[ -3   4   9   8  24  10   6  -5  -3   5   7   6 -10 -17 -23   6  -5   0
  -4  -7  -2   2  -8   5 -18  -3   5 -16   3  12  -1   0   4  -9  -5  10
  -2  10  -6 -10  16 -24   3   1  -2   2  -4  -3  -4   0  -5   6  11   4
   8   0  14  12   3  -9   6  -3  -2  -1   1  -3   0   4   3  -6   0   6
  21  11   7   0   2  -5   1] : (38).<1>
[-10  -3   4   2  26   9   7  -6  -7  13   1   6  -7  -9 -13  -3   2  -8
 -10  20  10  -1   1   3 -21   9  11  -2  -4  12  -7 -25  13  -8  13   9
 -10  -4  -5  -4   5 -17   6   9 -13  10   6   3   9   6   1   1  24  10
  -9   6 -17   6   7   2   4  -1   1  -5   7  -2  17  30   1 -21   1   9
  -3  16 -13  -7  -2   1 -14] : (38).<2>
[ -7  -5   2   7  16  13   2  -5 -10  -1   8   2 -11  -3  -3  -1  11  -1
  -4   6   5   3  -4   4  -5   5  12 -15   8   4  -1  -5  15 -11   3  -3
 -11  -2   4   0   6 -16   4   1  -7   8  -1  -8   1   7  -5   9  17   9
 -14  -2  -3  14   0   0   7  -8   9   0   7  -2   7  20  -4   4  -5   8
   6   0  -4  -3  -5  13 -10] : (38).<1>
[-13  -8   3   6  21   4  -1 -12 -11   1  10   5  -4  -6  -7  -4   7  -7
  -6   0   9   2  -4   5 -12  11   0 -21  -2   9  -1 -16  15 -13  10   3
 -10  -8  18   4   1 -21   3   5  -8   9   0   2  -2   9 -12  15  31   8
 -15   5  -8  14   5   9   3   2  12   0  13  -5   4  21  -2  -6  -3   8
   9   8 -10  -5  -2   2  -7] : (38).<2>
[  4   3   0   6  15  -6  -2  -8   2  -5  22   1  -3   1   2  -3   4  -2
  -6   1   6   0   0  -4  -1   6   6 -10  -5   0  -4  -2   0   4  -9   2
   2   2  -1   6   4 -12  -1  62  -5   3   0   3   0   2   5   7   4   6
  -9  -1  -4   7   5   1   1   1   0   0   0   1  -3  10   0  -4  -1  -3
   7   1  -5  -3  -6  -6  -5] : (42).<8>
[ -1  -9  11  11  19   6   0  -9  -8   7   5   3 -11   1 -18  -5  -6 -16
 -14   6  -2   0  -5   5 -15   6   1 -24   6  44   3 -13  14   4   9   4
  -6   1  -9   3   9 -20  13   1 -14  14   8   1   1   9 -11   7  32   1
  -5   3   3  16   5   3  -4  -3  10   2   3  -6   1  29   2 -11  -2   3
   0  14  -6  -4   1  -5  -6] : (38).<2>
[ -6   5   0  17  38   9   0 -15  -9  12  12   9  -3 -11 -19   9  13 -10
  -3   7   1   2  -6   7 -10   4  15   1  -3  12  -4 -13   2 -16   4   7
  -2  -4  -6 -12  10 -19   5   9 -14   4  -5   5  -5  -3  -3   7  22   3
 -12   3 -11   8  14  -4   2 -10   2  -7  12  -1   0  20   1  -4   2  15
  14  10 -17   2   2   6  -1] : (38).<1>
[  7  -9   1   8  17   7   1 -16  -1  11   7   5  -4 -11 -29   9  -6 -10
 -12  -5  -2   3  -8   2 -21  -3   0 -27  -1   9  -7 -12   5   4  -2   8
   0  12 -10  -8   6 -21   4  -5  -8  10  -7   4 -11   3 -10   2   9  -3
   0  -1 -15  15   8  -4   3  -9  13   2  -7 -17 -11   5   6  -9  -6   4
  13  14  -3  -3   3 -17  12] : (42).<8>
[-10  19   1  22  17  12 -13 -12 -13  -2   7   0 -16  -5   6  21  -2  -2
  15   7 -12   9  -7  -6   3   3  10 -11  -7   6   2  -4  12 -18  -2   7
  -8   3   9   1  12  -1   5 -12  -1  -5 -14 -11   0 -21  -7  12  15   6
 -14   3  -6  16   0   3  -4   1  -1   0   8 -11  -2  -5   6   0  -7  14
  30  -5  -9 -10   2  14   2] : (41).<14>
[ 12 -19   6   9  34  -1 -11 -21  -2  22  15   4   4  -2 -27  -5  33 -16
 -33   7   9  -6  -4   8 -15  10   1  -3  -8  12 -13 -23  10  28  19   9
   5   9 -26  -1  12 -11   0  22 -16  12  -2   2   1   0   6  -5  -2 -10
  -7   1   0  11   0   7   3 -16   8   7   9  -2  -8  43   5   4   5  -5
 -16  16 -25   4  -1 -14 -10] : (42).<8>
[-10   5   3  18  23   8   3 -10  -8   2  10   4  -6 -10 -18  10  -1 -25
  -2   5 -21   8  -6  11  -8  17  10 -16   3   9 -18 -11  14 -17   3   8
 -39  -2   0  -4  10 -14   0  -3  -4   3  -3  -1  -3  -1 -11   8  20   9
 -18   6  -6   8   5   3   3  -1   0   0   7  -7  -4  16   0   0  -5  11
  19   9  -5  -5   9   8  -5] : (38).<1>
[-11   0   4   5  15  15   2  -8 -11  -7   0   1  -8  -6  -3  19 -16 -11
  12   5   3   5 -26   9  -5   6   6 -10  -5  -3   6  -4  11 -27   0   5
 -10 -11  -3   2  45 -23   6 -12  -9   3   9  -3   1   5 -11  21  33   8
 -12   4  -4  10  14   9   0  -2  12  -2   5  -2   0   8  -7  -1 -15   9
  19   9   5  -2   3   9  -6] : (38).<2>
